Below are the code and all the weights of a small trained network. Each question names an input and a target symbol and asks about switching units off, where a switched-off unit gives its printed mean instead of its output.

import numpy as np


def w(rows, s, z=0):
    codes = np.array(rows[::2]) - 128.0
    scale = np.full(codes.shape[1], s)
    scale[-1] = z or s
    return codes * scale


def norm(h):
    return h / np.sqrt((h * h).mean(-1, keepdims=True) + 1e-5)


def f(y):
    return np.maximum(y, 0)


def softmax(a):
    e = np.exp(a - a.max(-1, keepdims=True))
    return e / e.sum(-1, keepdims=True)


def log_softmax(a):
    a = a - a.max(-1, keepdims=True)
    return a - np.log(np.exp(a).sum(-1, keepdims=True))


def net(x, mask):
    ids = ['βεζηλμξστφψ'.index(c) for c in x.split()]
    T = len(ids)
    res = E[ids] + P[:T]
    u = 0
    for l in range(2):
        q, k, v = (norm(res) @ M[l].T for M in (Q, K, V))
        z = softmax(np.where(np.tri(T) > 0, q @ k.T / 2**0.5, -1e9)) @ v
        res = res + np.where(mask[u], z, O[l][:, -1]) @ O[l][:, :-1]
        u += 1
        y = f(norm(res) @ A[l][:, :-1].T + A[l][:, -1])
        res = res + np.where(mask[u : u + 4], y, B[l][:, -1]) @ B[l][:, :-1]
        u += 4
    return log_softmax(norm(res)[-1] @ U[:, :-1].T + U[:, -1])


Q, K, V, O, A, B = {}, {}, {}, {}, {}, {}
E = w([
[173,167,109,105,46],'β',
[92,101,113,154,118],'ε',
[95,116,117,136,112],'ζ',
[158,185,96,136,107],'η',
[100,121,94,155,119],'λ',
[95,139,77,124,142],'μ',
[113,136,78,193,166],'ξ',
[110,100,253,94,140],'σ',
[128,17,66,105,65],'τ',
[112,131,69,165,147],'φ',
[145,158,145,124,74],'ψ',
],0.029)
P = w([
[247,78,87,123,54],'0',
[156,115,100,165,173],'1',
[147,120,124,181,175],'2',
[141,129,120,175,169],'3',
[138,138,111,167,165],'4',
[132,146,116,164,162],'5',
[131,150,118,163,162],'6',
[120,160,110,153,153],'7',
[114,165,116,159,150],'8',
[111,167,112,156,151],'9',
[107,174,111,153,146],'10',
[107,178,113,153,143],'11',
[100,178,107,146,142],'12',
],0.011)
Q[0] = w([
[255,248,34,184,48],'L0H1',
[130,19,160,216,101],'L0H1',
],0.009)
K[0] = w([
[255,169,210,23,183],'L0H1',
[224,176,76,197,18],'L0H1',
],0.0072)
V[0] = w([
[73,52,2,167,200],'L0H1',
[78,66,213,30,161],'L0H1',
],0.0054)
O[0] = w([
[123,113,166,141,31,77],'L0H1',
[156,166,70,244,130,2],'L0H1',
],0.011,0.0073)
A[0] = w([
[78,127,100,135,205,239],'L0N1',
[6,152,123,147,177,252],'L0N2',
[163,154,118,87,134,46],'L0N3',
[113,181,109,129,124,177],'L0N4',
],0.015,0.0031)
B[0] = w([
[184,115,235,2,17,223],'L0N1',
[79,128,129,108,57,254],'L0N2',
[42,86,148,85,142,223],'L0N3',
[46,47,158,201,170,225],'L0N4',
],0.0086,0.0078)
Q[1] = w([
[51,226,192,116,96],'L1H1',
[181,202,207,200,255],'L1H1',
],0.0061)
K[1] = w([
[201,169,167,103,123],'L1H1',
[124,2,160,62,170],'L1H1',
],0.0075)
V[1] = w([
[66,176,212,111,212],'L1H1',
[120,3,166,60,125],'L1H1',
],0.0056)
O[1] = w([
[49,152,125,238,173,138],'L1H1',
[128,244,15,135,67,254],'L1H1',
],0.011,0.0064)
A[1] = w([
[139,108,98,87,59,139],'L1N1',
[161,114,207,3,116,251],'L1N2',
[161,139,137,135,171,87],'L1N3',
[72,80,111,123,150,203],'L1N4',
],0.013,0.0027)
B[1] = w([
[133,99,160,97,91,223],'L1N1',
[178,87,110,175,105,246],'L1N2',
[115,149,123,4,123,129],'L1N3',
[82,129,196,174,158,171],'L1N4',
],0.013,0.011)
U = w([
[126,137,134,77,172,4],'β',
[109,86,108,150,170,116],'ε',
[149,104,83,85,78,194],'ζ',
[120,127,139,105,163,11],'η',
[125,134,133,95,165,3],'λ',
[120,120,153,249,133,146],'μ',
[135,127,150,132,172,136],'ξ',
[16,145,129,107,118,179],'σ',
[134,121,156,158,163,166],'τ',
[159,165,199,94,174,83],'φ',
[130,138,115,107,174,71],'ψ',
],0.012,0.0041)

Each question gives the input, a string of symbols that net reads in full, and the target symbol t.
The units are the heads (2 rows each of Q, K, V and O) and the neurons (one row each of A and B). Each row of codes is followed by its name. A weight is (code - 128) times the scale printed after its matrix; where a second scale follows, it is the last column's (O, A, B and U).
mask holds one flag per unit, layer by layer, with each layer's heads first. A switched-off unit (its flag False) gives its mean, the last column of its rows in O or B, instead of its output. The means were averaged over made-up inputs and are rounded, as every weight is.
A unit's drop is (log p(t) with every unit on - log p(t) with that unit switched off) / (log p(t) with every unit on - log p(t) with every unit switched off).
The circuit of an input: a set's keep is (log p(t) with only the set's units on - log p(t) with every unit switched off) / (log p(t) with every unit on - log p(t) with every unit switched off). Starting from all 10 units, units are removed one at a time, each time the one whose removal leaves the highest keep (on an exact tie, the one counted first), for as long as the keep stays at least 0.8.
units of the circuit, in order: the units of the circuit, biggest drop first
unit that matters most: the unit with the biggest drop
k most important neurons: the k neurons with the biggest drops, biggest first
k most important neurons of layer l: the k neurons of layer l with the biggest drops, biggest first
drop of u: that unit's drop, to one decimal
input μ ψ ζ, target ζ: 3 most important neurons of layer 0 => [L0N4 L0N3 L0N1]
input η ψ η ζ, target ζ: 2 most important neurons of layer 0 => [L0N4 L0N1]
input ψ β η η η ξ ε, target ζ: unit that matters most => L0N1
input η η φ, target ζ: 2 most important neurons => [L0N1 L1N2]
input ζ ξ ψ η μ μ ψ λ, target ζ: 3 most important neurons of layer 0 => [L0N1 L0N3 L0N4]
input η η ε η, target σ: units of the circuit, in order => [L0N1 L1N2]
input ψ μ ψ, target σ: units of the circuit, in order => [L0N1 L0H1 L1N2]
input ζ η η ψ η σ η β, target μ: 2 most important neurons => [L0N1 L0N4]
input ε μ λ η η η η η ζ β η φ, target ζ: 2 most important neurons of layer 0 => [L0N1 L0N3]
input η η ψ ψ η τ η μ ζ ψ ζ σ, target μ: 3 most important neurons of layer 0 => [L0N1 L0N2 L0N3]
input ζ ψ σ ψ, target μ: drop of L0H1 => 1.3
input β η λ λ β η η ξ, target ζ: drop of L1N1 => 0.0
input ψ η η η ψ λ μ ψ, target σ: drop of L1H1 => 0.4
input η τ μ, target ζ: drop of L0N1 => 0.3
input ε φ η ψ ε ψ η λ η, target σ: unit that matters most => L0N4
